Below is a small trained network, with its code and all its weights. Each question gives an input and a target symbol and asks what happens when units are switched off, that is, made to give their printed mean instead of their output.

import numpy as np


def w(rows, s, z=0):
    codes = np.array(rows[::2]) - 128.0
    scale = np.full(codes.shape[1], s)
    scale[-1] = z or s
    return codes * scale


def f(y):
    return np.maximum(y, 0)


def softmax(a):
    e = np.exp(a - a.max(-1, keepdims=True))
    return e / e.sum(-1, keepdims=True)


def log_softmax(a):
    a = a - a.max(-1, keepdims=True)
    return a - np.log(np.exp(a).sum(-1, keepdims=True))


def net(x, mask):
    ids = ['ΘΞΠαζσψ'.index(c) for c in x.split()]
    T = len(ids)
    res = E[ids] + P[:T]
    u = 0
    for l in range(2):
        r = res
        for j in range(2):
            rows = slice(4 * j, 4 * j + 4)
            q, k, v = (r @ M[l][rows].T for M in (Q, K, V))
            z = softmax(np.where(np.tri(T) > 0, q @ k.T / 4**0.5, -1e9)) @ v
            o = O[l][rows]
            res = res + np.where(mask[u + j], z, o[:, -1]) @ o[:, :-1]
        u += 2
        y = f(res @ A[l][:, :-1].T + A[l][:, -1])
        res = res + np.where(mask[u : u + 4], y, B[l][:, -1]) @ B[l][:, :-1]
        u += 4
    return log_softmax(res[-1] @ U[:, :-1].T + U[:, -1])


Q, K, V, O, A, B = {}, {}, {}, {}, {}, {}
E = w([
[151,213,131,88,154,168,165,193,191,92],'Θ',
[138,54,213,114,103,48,60,153,153,91],'Ξ',
[103,135,196,126,133,234,125,98,139,113],'Π',
[204,143,129,49,73,75,165,106,88,165],'α',
[78,122,108,208,163,227,84,2,198,66],'ζ',
[70,64,33,165,109,133,197,136,74,235],'σ',
[115,83,120,176,70,156,27,184,175,223],'ψ',
],0.0098)
P = w([
[158,6,65,122,2,137,183,154,159,38],'0',
[134,81,102,132,44,122,156,143,145,128],'1',
[139,91,127,135,81,129,143,130,136,149],'2',
[130,109,151,135,110,137,136,128,131,159],'3',
[124,122,156,124,130,143,117,126,122,165],'4',
[114,148,164,121,151,143,101,129,113,175],'5',
[107,170,172,119,165,146,86,128,107,174],'6',
[100,180,176,118,179,150,69,130,104,181],'7',
[136,156,180,109,180,170,51,114,88,143],'8',
],0.0055)
Q[0] = w([
[109,139,141,128,122,210,102,184,174,143],'L0H0',
[172,184,77,97,166,102,190,89,72,128],'L0H0',
[89,143,112,158,176,188,133,30,142,94],'L0H0',
[132,76,197,111,58,73,61,174,172,113],'L0H0',
[107,111,145,153,190,110,90,46,144,77],'L0H1',
[105,101,84,180,112,176,135,137,182,128],'L0H1',
[120,115,140,158,114,178,37,55,153,158],'L0H1',
[100,113,161,176,203,79,110,234,199,3],'L0H1',
],0.0067)
K[0] = w([
[122,176,126,147,148,207,119,170,167,112],'L0H0',
[181,160,84,79,134,63,223,99,26,164],'L0H0',
[93,161,92,142,204,162,143,16,110,99],'L0H0',
[146,72,217,124,93,105,5,173,210,88],'L0H0',
[140,170,195,46,161,49,109,231,125,113],'L0H1',
[40,115,155,172,190,162,96,160,151,134],'L0H1',
[110,202,143,140,178,104,103,220,94,238],'L0H1',
[138,3,176,129,48,68,87,164,163,79],'L0H1',
],0.006)
V[0] = w([
[70,80,64,169,90,151,141,181,111,187],'L0H0',
[66,131,97,196,154,190,140,135,137,119],'L0H0',
[187,133,94,94,130,63,161,100,80,174],'L0H0',
[164,119,105,97,114,67,158,117,77,180],'L0H0',
[147,97,104,150,123,150,172,48,148,49],'L0H1',
[142,86,187,119,139,1,94,106,99,105],'L0H1',
[78,108,139,212,163,134,88,99,234,77],'L0H1',
[89,148,214,164,164,110,53,98,102,151],'L0H1',
],0.0061)
O[0] = w([
[133,76,206,45,197,163,181,125,133,107,217],'L0H0',
[138,131,118,125,185,166,175,123,203,169,206],'L0H0',
[61,161,175,119,80,117,110,81,62,93,3],'L0H0',
[77,160,181,83,92,118,118,97,48,87,26],'L0H0',
[128,186,135,154,22,96,186,161,119,164,203],'L0H1',
[132,181,117,162,140,91,33,76,2,130,27],'L0H1',
[115,197,176,79,79,117,178,80,147,202,225],'L0H1',
[103,161,151,51,182,165,32,114,78,219,54],'L0H1',
],0.0055,0.0024)
A[0] = w([
[118,101,109,198,109,122,71,196,129,158,163],'L0N0',
[81,203,166,133,73,68,37,15,22,91,82],'L0N1',
[110,91,3,197,43,82,113,171,118,175,100],'L0N2',
[105,102,163,123,166,150,36,193,166,158,251],'L0N3',
],0.0054,0.0026)
B[0] = w([
[158,67,151,144,157,95,109,168,98,151,177],'L0N0',
[85,94,176,110,145,205,45,73,157,154,174],'L0N1',
[170,106,104,162,177,51,254,146,149,143,181],'L0N2',
[160,120,180,126,156,122,74,107,116,147,254],'L0N3',
],0.0085,0.0043)
Q[1] = w([
[64,116,122,145,178,182,155,139,122,143],'L1H0',
[88,138,114,145,139,133,178,158,107,124],'L1H0',
[135,158,116,119,106,25,149,198,99,118],'L1H0',
[85,90,102,206,175,242,118,2,172,118],'L1H0',
[174,119,172,162,165,125,88,171,156,119],'L1H1',
[115,129,166,37,70,53,155,117,69,99],'L1H1',
[209,173,195,63,134,88,129,180,152,84],'L1H1',
[151,45,231,97,111,76,100,206,92,203],'L1H1',
],0.0087)
K[1] = w([
[48,117,85,138,137,111,213,146,126,219],'L1H0',
[75,142,78,166,130,127,177,144,110,112],'L1H0',
[132,105,88,182,125,121,127,137,111,10],'L1H0',
[110,186,168,76,100,163,164,117,168,239],'L1H0',
[193,130,158,195,166,86,76,170,188,95],'L1H1',
[138,114,166,2,99,95,143,118,56,100],'L1H1',
[191,236,169,24,132,85,98,173,125,62],'L1H1',
[211,39,164,105,151,19,122,207,110,156],'L1H1',
],0.007)
V[1] = w([
[200,199,126,128,147,91,63,213,141,122],'L1H0',
[253,111,216,92,55,216,66,69,171,70],'L1H0',
[138,101,114,184,179,147,109,192,118,154],'L1H0',
[145,79,112,179,125,97,142,111,147,65],'L1H0',
[142,107,137,134,65,90,155,165,136,109],'L1H1',
[158,120,163,112,172,131,71,121,132,148],'L1H1',
[128,140,107,154,65,92,171,160,126,101],'L1H1',
[140,138,171,87,120,141,84,118,98,142],'L1H1',
],0.0063)
O[1] = w([
[78,89,108,120,240,135,179,94,241,112,21],'L1H0',
[42,97,145,250,166,139,207,170,40,172,254],'L1H0',
[63,137,234,64,64,130,131,41,225,204,167],'L1H0',
[194,239,184,226,24,61,181,80,73,170,201],'L1H0',
[139,91,167,29,215,154,101,123,13,164,194],'L1H1',
[156,144,128,142,52,70,206,142,83,143,156],'L1H1',
[111,57,131,57,254,189,61,91,137,180,114],'L1H1',
[144,95,106,82,147,81,207,175,178,103,57],'L1H1',
],0.004,0.0032)
A[1] = w([
[167,121,131,127,58,4,201,208,97,142,251],'L1N0',
[112,111,72,181,100,78,168,125,154,152,70],'L1N1',
[193,150,123,140,99,3,226,188,114,121,126],'L1N2',
[71,113,142,97,142,233,67,139,134,121,130],'L1N3',
],0.0058,0.002)
B[1] = w([
[207,166,114,69,255,85,193,103,166,99,254],'L1N0',
[154,172,101,133,60,85,159,163,200,67,162],'L1N1',
[17,29,73,99,57,97,179,250,213,31,198],'L1N2',
[60,64,81,100,64,113,79,232,162,82,175],'L1N3',
],0.0077,0.005)
U = w([
[131,118,103,89,175,96,174,173,172,61,157],'Θ',
[208,158,164,128,255,142,125,14,71,213,210],'Ξ',
[36,72,146,131,2,159,100,201,97,163,189],'Π',
[136,135,89,160,153,143,111,162,99,121,74],'α',
[135,172,154,190,54,119,150,90,154,128,145],'ζ',
[176,140,111,90,75,120,73,133,155,106,28],'σ',
[75,123,133,111,143,132,126,107,159,124,1],'ψ',
],0.0085,0.0034)

Each question gives the input, a string of symbols that net reads in full, and the target symbol t.
The units are the heads (4 rows each of Q, K, V and O) and the neurons (one row each of A and B). Each row of codes is followed by its name. A weight is (code - 128) times the scale printed after its matrix; where a second scale follows, it is the last column's (O, A, B and U).
mask holds one flag per unit, layer by layer, with each layer's heads first. A switched-off unit (its flag False) gives its mean, the last column of its rows in O or B, instead of its output. The means were averaged over made-up inputs and are rounded, as every weight is.
A unit's drop is (log p(t) with every unit on - log p(t) with that unit switched off) / (log p(t) with every unit on - log p(t) with every unit switched off).
The circuit of an input: a set's keep is (log p(t) with only the set's units on - log p(t) with every unit switched off) / (log p(t) with every unit on - log p(t) with every unit switched off). Starting from all 12 units, units are removed one at a time, each time the one whose removal leaves the highest keep (on an exact tie, the one counted first), for as long as the keep stays at least 0.8.
units of the circuit, in order: the units of the circuit, biggest drop first
unit that matters most: the unit with the biggest drop
top k neurons: the k neurons with the biggest drops, biggest first
top k neurons in layer l: the k neurons of layer l with the biggest drops, biggest first
input ζ ζ σ, target Θ: unit that matters most	L0N2
input ζ ζ ζ ψ Π Ξ Ξ ψ Ξ, target Π: units of the circuit, in order	[L0H1 L1N0 L1N3]
input α ζ α ζ ψ ζ Π α, target Π: units of the circuit, in order	[L0N1 L0H0 L0N2 L1N0]
input α Ξ ζ ψ α α Π α, target Π: units of the circuit, in order	[L0H0 L0N1 L1N0]
input σ Ξ Θ Θ ψ Ξ, target Ξ: units of the circuit, in order	[L0H1 L1N2]
input ζ σ ζ, target σ: units of the circuit, in order	[L1H0 L0N2]
input α Π σ α σ, target Ξ: units of the circuit, in order	[L1H1 L1N2 L1N3]
input α σ α, target Ξ: top 3 neurons	[L1N2 L0N1 L0N2]
input Ξ Π Ξ Ξ, target Π: top 2 neurons	[L0N1 L0N2]
input ψ σ Θ Π Π ζ, target ζ: top 3 neurons	[L1N0 L1N2 L1N1]
input ψ ψ ζ Π Θ α, target Θ: units of the circuit, in order	[L1N2 L1N0]
input α ψ ψ, target Ξ: units of the circuit, in order	[L0H1 L1N2 L0N3]
input ζ ζ ψ, target Θ: units of the circuit, in order	[L1N0 L1N2 L0N2]
input α ζ ζ Π ψ ψ Π ζ, target Π: unit that matters most	L1N3
input ζ Ξ ζ, target Ξ: top 2 neurons in layer 0	[L0N1 L0N3]
input Θ Ξ ψ, target Θ: top 3 neurons	[L0N0 L0N2 L1N0]
input ψ ζ Ξ Θ σ Π, target Π: top 2 neurons	[L1N0 L1N3]
input Θ ζ ψ σ ζ σ α ζ, target σ: top 2 neurons	[L1N3 L0N2]
input α α ζ α Π ζ, target α: top 2 neurons	[L0N1 L1N2]
input Π α ζ Θ α α Ξ σ Ξ, target Ξ: unit that matters most	L1H1
input ψ σ ζ α σ ζ σ ζ σ, target Π: top 3 neurons	[L1N0 L0N2 L1N3]
input Π ψ Π Π α ζ ψ, target Ξ: top 3 neurons in layer 0	[L0N0 L0N3 L0N1]
input ψ ζ σ Θ Ξ σ Θ α, target Θ: top 3 neurons	[L1N2 L1N0 L0N3]
input Θ Π Ξ σ ψ Θ ζ σ, target Ξ: top 2 neurons in layer 0	[L0N1 L0N2]
input Ξ ζ ψ ζ σ, target Θ: top 3 neurons in layer 1	[L1N0 L1N2 L1N1]
input ψ ζ Π Π, target Π: top 2 neurons in layer 1	[L1N0 L1N3]
